Below are the code and all the weights of a small trained network. Each question names an input and a class and asks about switching units off, where a switched-off unit gives its printed mean instead of its output.

import numpy as np


def w(rows, s, z=0):
    codes = np.array(rows[::2]) - 128.0
    scale = np.full(codes.shape[1], s)
    scale[-1] = z or s
    return codes * scale


def f(y):
    return y / 2 * (1 + np.tanh(0.7978845608 * (y + 0.044715 * y**3)))


def log_softmax(a):
    a = a - a.max(-1, keepdims=True)
    return a - np.log(np.exp(a).sum(-1, keepdims=True))


def net(x, mask):
    res = np.array(x, float).reshape(1, 5) / 4 @ E
    y = f(res @ A[0][:, :-1].T + A[0][:, -1])
    res = res + np.where(mask, y, B[0][:, -1]) @ B[0][:, :-1]
    return log_softmax(res[-1] @ U[:, :-1].T + U[:, -1])


A, B = {}, {}
E = w([
[86,148,25,114],'x0',
[251,44,92,111],'x1',
[204,187,117,216],'x2',
[127,127,128,130],'x3',
[127,128,128,127],'x4',
],0.017)
A[0] = w([
[151,135,248,151,192],'n0',
[175,101,190,117,95],'n1',
[88,108,131,87,130],'n2',
[161,117,114,108,64],'n3',
[102,175,93,163,124],'n4',
[173,81,71,144,23],'n5',
[107,167,88,168,112],'n6',
[120,192,85,137,126],'n7',
[190,101,68,120,176],'n8',
[165,87,189,65,149],'n9',
[170,141,135,177,246],'n10',
[136,152,161,134,52],'n11',
[91,107,93,64,124],'n12',
[84,96,122,109,196],'n13',
[151,181,126,171,90],'n14',
[144,70,151,92,146],'n15',
[144,147,205,141,44],'n16',
],0.019,0.014)
B[0] = w([
[121,178,176,185,254],'n0',
[121,75,140,134,195],'n1',
[128,216,158,132,183],'n2',
[147,154,90,126,150],'n3',
[128,94,86,120,190],'n4',
[90,249,132,99,179],'n5',
[106,109,89,141,182],'n6',
[148,105,79,117,187],'n7',
[148,143,216,190,227],'n8',
[138,60,97,123,219],'n9',
[93,170,68,68,233],'n10',
[112,134,112,115,140],'n11',
[98,185,174,125,193],'n12',
[125,124,155,169,195],'n13',
[134,77,150,163,182],'n14',
[122,36,113,102,197],'n15',
[82,219,118,58,171],'n16',
],0.013,0.024)
U = w([
[157,136,161,247,3],'0',
[119,211,57,84,242],'1',
[151,8,33,109,161],'2',
],0.014,0.0021)

Each question gives the input, the list of numbers given to net, and the class t.
The units are the neurons (one row each of A and B). Each row of codes is followed by its name. A weight is (code - 128) times the scale printed after its matrix; where a second scale follows, it is the last column's (A, B and U).
mask holds one flag per neuron, in row order. A switched-off neuron (its flag False) gives its mean, the last column of its row in B, instead of its output. The means were averaged over made-up inputs and are rounded, as every weight is.
A unit's drop is (log p(t) with every unit on - log p(t) with that unit switched off) / (log p(t) with every unit on - log p(t) with every unit switched off).
The circuit of an input: a set's keep is (log p(t) with only the set's units on - log p(t) with every unit switched off) / (log p(t) with every unit on - log p(t) with every unit switched off). Starting from the 12 units with the biggest drops (on a tie, the unit counted first), units are removed one at a time, each time the one whose removal leaves the highest keep (on an exact tie, the one counted first), for as long as the keep stays at least 0.8.
units of the circuit, in order: the units of the circuit, biggest drop first
most important unit: the unit with the biggest drop
top k neurons: the k neurons with the biggest drops, biggest first
drop of u: that unit's drop, to one decimal
input [4,6,3,-1,1], class 1: units of the circuit, in order => n5
input [8,4,-7,0,5], class 0: top 3 neurons => n10, n8, n13
input [-8,7,-6,-3,3], class 2: top 2 neurons => n9, n15
input [-1,-5,-5,-5,1], class 0: top 4 neurons => n10, n13, n16, n5
input [0,-4,7,8,5], class 1: top 3 neurons => n9, n15, n10
input [0,1,-8,0,8], class 2: top 4 neurons => n0, n8, n15, n9
input [-6,-5,2,-7,8], class 1: top 3 neurons => n16, n8, n13
input [1,1,4,-2,-7], class 1: top 3 neurons => n10, n0, n9
input [5,8,7,2,7], class 1: top 2 neurons => n5, n10
input [-5,-8,-8,7,7], class 0: top 3 neurons => n10, n13, n0
input [5,4,0,0,4], class 0: top 3 neurons => n8, n10, n16
input [0,-2,4,4,-2], class 1: top 3 neurons => n9, n15, n8
input [0,-4,-7,-5,1], class 0: top 4 neurons => n10, n13, n16, n5
input [-8,3,-4,5,8], class 2: most important unit => n9
input [4,3,-1,-3,7], class 0: top 3 neurons => n10, n8, n16
input [6,4,-7,4,-7], class 0: top 2 neurons => n10, n8
input [-2,-3,6,5,6], class 1: drop of n10 => 0.2
input [3,-4,3,-1,-6], class 2: drop of n13 => 0.0
input [3,7,-6,-6,-8], class 0: drop of n8 => 0.7
input [8,2,-7,4,7], class 0: drop of n13 => 0.5
input [-6,-4,2,-7,2], class 1: most important unit => n16
